Below are the code and all the weights of a small trained network. Each question names an input and a target symbol and asks about switching units off, where a switched-off unit gives its printed mean instead of its output.

import numpy as np


def w(rows, s, z=0):
    codes = np.array(rows[::2]) - 128.0
    scale = np.full(codes.shape[1], s)
    scale[-1] = z or s
    return codes * scale


def f(y):
    return y / 2 * (1 + np.tanh(0.7978845608 * (y + 0.044715 * y**3)))


def softmax(a):
    e = np.exp(a - a.max(-1, keepdims=True))
    return e / e.sum(-1, keepdims=True)


def log_softmax(a):
    a = a - a.max(-1, keepdims=True)
    return a - np.log(np.exp(a).sum(-1, keepdims=True))


def net(x, mask):
    ids = ['ΔΞΠΩαβζηθμτφ'.index(c) for c in x.split()]
    T = len(ids)
    res = E[ids] + P[:T]
    u = 0
    for l in range(2):
        r = res
        for j in range(2):
            rows = slice(4 * j, 4 * j + 4)
            q, k, v = (r @ M[l][rows].T for M in (Q, K, V))
            z = softmax(np.where(np.tri(T) > 0, q @ k.T / 4**0.5, -1e9)) @ v
            o = O[l][rows]
            res = res + np.where(mask[u + j], z, o[:, -1]) @ o[:, :-1]
        u += 2
        y = f(res @ A[l][:, :-1].T + A[l][:, -1])
        res = res + np.where(mask[u : u + 8], y, B[l][:, -1]) @ B[l][:, :-1]
        u += 8
    return log_softmax(res[-1] @ U[:, :-1].T + U[:, -1])


Q, K, V, O, A, B = {}, {}, {}, {}, {}, {}
E = w([
[111,162,143,204,210,96,93,164],'Δ',
[130,91,37,60,148,39,138,75],'Ξ',
[168,57,49,170,152,156,153,110],'Π',
[196,55,85,138,137,117,163,132],'Ω',
[130,42,130,185,173,175,104,182],'α',
[110,187,127,180,191,104,147,106],'β',
[85,69,112,108,170,213,141,86],'ζ',
[136,98,157,160,115,33,112,176],'η',
[148,67,188,116,129,163,176,77],'θ',
[133,162,123,234,105,61,129,123],'μ',
[148,163,195,113,159,119,193,7],'τ',
[167,146,102,179,86,150,141,15],'φ',
],0.02)
P = w([
[255,173,114,75,169,100,74,88],'0',
[190,86,133,88,146,102,80,71],'1',
[147,90,146,106,155,103,92,50],'2',
[156,106,135,109,132,113,111,91],'3',
[188,127,149,102,121,128,150,136],'4',
[162,115,159,112,119,130,161,128],'5',
[137,106,161,128,110,138,166,120],'6',
[126,110,170,138,95,136,170,130],'7',
[123,116,167,134,77,142,175,150],'8',
[107,117,167,129,68,150,184,155],'9',
[85,108,166,149,61,150,196,131],'10',
[86,120,164,157,54,149,203,149],'11',
[74,129,160,161,51,157,212,164],'12',
],0.012)
Q[0] = w([
[203,38,228,255,130,137,196,110],'L0H0',
[123,118,68,68,115,79,104,106],'L0H0',
[116,181,142,118,116,83,126,138],'L0H0',
[166,126,106,192,136,181,106,107],'L0H0',
[118,46,108,207,123,131,177,79],'L0H1',
[143,208,196,21,170,118,94,47],'L0H1',
[98,228,130,141,88,98,120,155],'L0H1',
[202,64,104,174,202,163,246,206],'L0H1',
],0.0081)
K[0] = w([
[60,143,157,145,87,169,204,152],'L0H0',
[105,95,98,111,151,85,105,82],'L0H0',
[150,137,172,147,172,52,77,152],'L0H0',
[138,130,125,177,88,118,143,109],'L0H0',
[42,164,113,200,3,187,187,155],'L0H1',
[196,126,156,153,153,165,77,62],'L0H1',
[181,141,28,137,163,179,87,112],'L0H1',
[51,79,103,102,105,144,240,141],'L0H1',
],0.011)
V[0] = w([
[119,139,139,145,176,144,210,204],'L0H0',
[38,157,4,146,243,74,180,95],'L0H0',
[60,179,197,105,165,203,81,59],'L0H0',
[174,128,80,134,148,118,195,135],'L0H0',
[171,105,160,146,81,128,113,137],'L0H1',
[89,147,12,253,191,186,139,111],'L0H1',
[102,102,214,162,156,111,41,137],'L0H1',
[209,167,124,160,28,69,98,132],'L0H1',
],0.0065)
O[0] = w([
[129,86,86,100,61,162,97,190,125],'L0H0',
[154,103,84,98,45,78,101,158,1],'L0H0',
[149,167,92,2,122,160,138,66,26],'L0H0',
[172,114,92,128,165,132,173,179,196],'L0H0',
[35,77,146,109,193,147,156,11,249],'L0H1',
[167,103,144,140,57,114,85,147,162],'L0H1',
[156,194,230,134,133,152,92,113,208],'L0H1',
[128,174,128,146,170,105,141,115,174],'L0H1',
],0.0065,0.0029)
A[0] = w([
[170,105,114,100,65,84,194,84,140],'L0N0',
[99,37,57,2,85,143,52,170,55],'L0N1',
[106,106,96,72,150,152,129,96,255],'L0N2',
[158,41,132,113,178,228,147,156,199],'L0N3',
[160,146,116,98,116,101,205,95,86],'L0N4',
[200,165,81,84,110,130,110,144,110],'L0N5',
[61,112,143,54,120,11,117,165,142],'L0N6',
[115,125,154,115,196,151,114,197,44],'L0N7',
],0.0074,0.0037)
B[0] = w([
[96,125,179,159,179,231,99,184,166],'L0N0',
[156,172,185,130,114,101,133,121,135],'L0N1',
[166,71,151,157,120,57,125,144,158],'L0N2',
[174,49,166,82,100,104,124,143,254],'L0N3',
[150,94,179,159,143,255,117,148,149],'L0N4',
[149,123,51,148,129,120,101,126,120],'L0N5',
[85,245,159,204,163,131,103,129,142],'L0N6',
[86,146,167,147,192,168,114,72,147],'L0N7',
],0.0085,0.0098)
Q[1] = w([
[104,113,66,139,65,55,93,40],'L1H0',
[96,183,119,112,79,195,97,138],'L1H0',
[152,106,102,109,105,179,229,199],'L1H0',
[113,244,53,69,135,77,74,89],'L1H0',
[97,181,91,132,107,49,155,197],'L1H1',
[95,65,123,187,113,50,88,104],'L1H1',
[104,171,71,83,151,52,37,101],'L1H1',
[134,161,111,114,120,80,56,2],'L1H1',
],0.0093)
K[1] = w([
[185,174,143,107,187,155,45,177],'L1H0',
[157,109,68,80,147,90,104,148],'L1H0',
[14,45,149,187,104,191,149,175],'L1H0',
[206,99,87,124,232,89,67,88],'L1H0',
[139,97,141,114,201,93,66,159],'L1H1',
[142,173,150,69,122,129,163,176],'L1H1',
[233,103,104,112,191,74,80,119],'L1H1',
[254,174,130,134,211,103,72,102],'L1H1',
],0.0091)
V[1] = w([
[80,96,124,138,198,216,87,148],'L1H0',
[48,165,192,160,139,103,125,174],'L1H0',
[114,149,176,153,163,137,212,80],'L1H0',
[108,90,108,79,166,57,95,186],'L1H0',
[152,196,89,88,160,68,248,145],'L1H1',
[141,102,70,225,95,144,86,150],'L1H1',
[176,37,91,133,113,79,179,138],'L1H1',
[163,101,131,85,172,199,136,151],'L1H1',
],0.011)
O[1] = w([
[160,61,116,167,143,149,6,206,176],'L1H0',
[190,147,128,107,223,168,121,143,147],'L1H0',
[82,153,188,138,197,160,119,117,240],'L1H0',
[166,86,82,155,160,145,168,168,64],'L1H0',
[92,103,117,122,143,105,159,205,7],'L1H1',
[143,91,81,192,130,59,97,63,141],'L1H1',
[62,81,123,133,113,138,170,85,183],'L1H1',
[145,147,167,185,79,189,137,156,188],'L1H1',
],0.013)
A[1] = w([
[155,1,61,69,132,234,136,117,67],'L1N0',
[203,76,238,98,195,115,175,116,148],'L1N1',
[112,48,97,187,153,118,110,231,55],'L1N2',
[143,126,210,140,152,13,106,110,155],'L1N3',
[133,71,120,64,37,27,152,211,149],'L1N4',
[241,81,177,79,95,222,102,147,2],'L1N5',
[110,98,129,20,52,220,175,147,154],'L1N6',
[204,123,143,56,103,160,37,83,109],'L1N7',
],0.0069,0.0042)
B[1] = w([
[139,169,107,74,197,52,52,207,203],'L1N0',
[118,128,60,81,108,138,175,131,252],'L1N1',
[83,130,104,151,79,155,117,170,161],'L1N2',
[158,114,110,140,102,191,99,94,197],'L1N3',
[168,188,141,82,4,138,139,121,143],'L1N4',
[96,187,117,195,147,106,124,92,237],'L1N5',
[132,122,223,173,186,99,108,95,165],'L1N6',
[129,135,92,140,126,139,254,151,206],'L1N7',
],0.0089,0.022)
U = w([
[255,134,194,139,120,74,110,167,186],'Δ',
[174,104,127,195,137,101,100,180,90],'Ξ',
[145,39,130,123,134,118,128,108,85],'Π',
[93,79,143,172,152,111,154,146,28],'Ω',
[205,95,116,140,86,223,120,125,150],'α',
[120,177,98,131,86,102,123,151,170],'β',
[117,107,127,151,93,116,168,176,180],'ζ',
[156,149,122,125,152,114,116,172,218],'η',
[127,148,137,143,90,165,177,206,71],'θ',
[88,186,101,147,129,64,124,118,1],'μ',
[159,159,129,91,72,161,75,198,180],'τ',
[106,169,117,112,110,103,59,127,70],'φ',
],0.0081,0.0049)

Each question gives the input, a string of symbols that net reads in full, and the target symbol t.
The units are the heads (4 rows each of Q, K, V and O) and the neurons (one row each of A and B). Each row of codes is followed by its name. A weight is (code - 128) times the scale printed after its matrix; where a second scale follows, it is the last column's (O, A, B and U).
mask holds one flag per unit, layer by layer, with each layer's heads first. A switched-off unit (its flag False) gives its mean, the last column of its rows in O or B, instead of its output. The means were averaged over made-up inputs and are rounded, as every weight is.
A unit's drop is (log p(t) with every unit on - log p(t) with that unit switched off) / (log p(t) with every unit on - log p(t) with every unit switched off).
The circuit of an input: a set's keep is (log p(t) with only the set's units on - log p(t) with every unit switched off) / (log p(t) with every unit on - log p(t) with every unit switched off). Starting from the 12 units with the biggest drops (on a tie, the unit counted first), units are removed one at a time, each time the one whose removal leaves the highest keep (on an exact tie, the one counted first), for as long as the keep stays at least 0.8.
circuit, biggest first: the units of the circuit, biggest drop first
k most important neurons of layer l: the k neurons of layer l with the biggest drops, biggest first
which heads matter: for each layer, one digit per head in row order, 1 if its drop is at least 0.15 and else 0, layers parted by /
input Ξ α Π, target Ξ: circuit, biggest first -> L1H0, L1N0
input η μ ζ φ φ μ τ Ξ ζ, target θ: most important neuron of layer 0 -> L0N4
input α α α φ α μ α α ζ η η η Δ, target η: circuit, biggest first -> L1H0, L0N6
input Ω α η φ η ζ μ Ω φ μ α Π, target Π: circuit, biggest first -> L1H1, L0N3, L1N5
input α Ξ φ Ξ, target α: circuit, biggest first -> L1N0, L1H1, L0N3
input τ α α α τ η, target α: circuit, biggest first -> L1N0, L1N3
input Ξ η Ω β τ Δ α, target θ: which heads matter -> 00 / 01
input φ Π β α α, target τ: circuit, biggest first -> L1H0, L1N2, L1N0
input Π ζ η Ω, target η: which heads matter -> 00 / 10
input α η τ α Ω τ α ζ α η η μ ζ, target Π: circuit, biggest first -> L1H1, L0N2, L0N3, L1N5
input α α α ζ ζ, target Δ: which heads matter -> 00 / 10
input θ Δ τ η, target θ: circuit, biggest first -> L1H1, L0H0
input α β η φ Ω η φ τ, target α: circuit, biggest first -> L1N0, L0N4
input η η Δ, target η: which heads matter -> 01 / 11
input Δ ζ α φ η α α Δ α Δ, target α: circuit, biggest first -> L1N0, L1H1
input Ξ Δ η η Ω η τ τ, target θ: circuit, biggest first -> L1H1
input α η α α μ Ξ, target α: 3 most important neurons of layer 1 -> L1N0, L1N5, L1N6
input β φ α φ η, target φ: circuit, biggest first -> L1H0, L1N7, L0N3
input Π α μ φ Ξ α α θ α μ, target α: circuit, biggest first -> L1N0, L1N5
input Δ η Ξ α Ω η η η α Ξ, target η: circuit, biggest first -> L1H0, L0H1, L1H1, L0N3
input φ φ β Ξ, target φ: which heads matter -> 10 / 10
input α Ξ Ω φ α η β ζ, target η: most important neuron of layer 1 -> L1N0
input τ η Ω α α Ξ α ζ α Ω, target Δ: 3 most important neurons of layer 1 -> L1N6, L1N0, L1N4
input Ξ η η, target Ξ: which heads matter -> 10 / 11
input η η μ, target η: which heads matter -> 01 / 11
input Ξ μ β α α α β φ β α ζ, target Δ: which heads matter -> 01 / 10
input Ξ β Π Ω α Ξ ζ φ α, target α: which heads matter -> 00 / 11
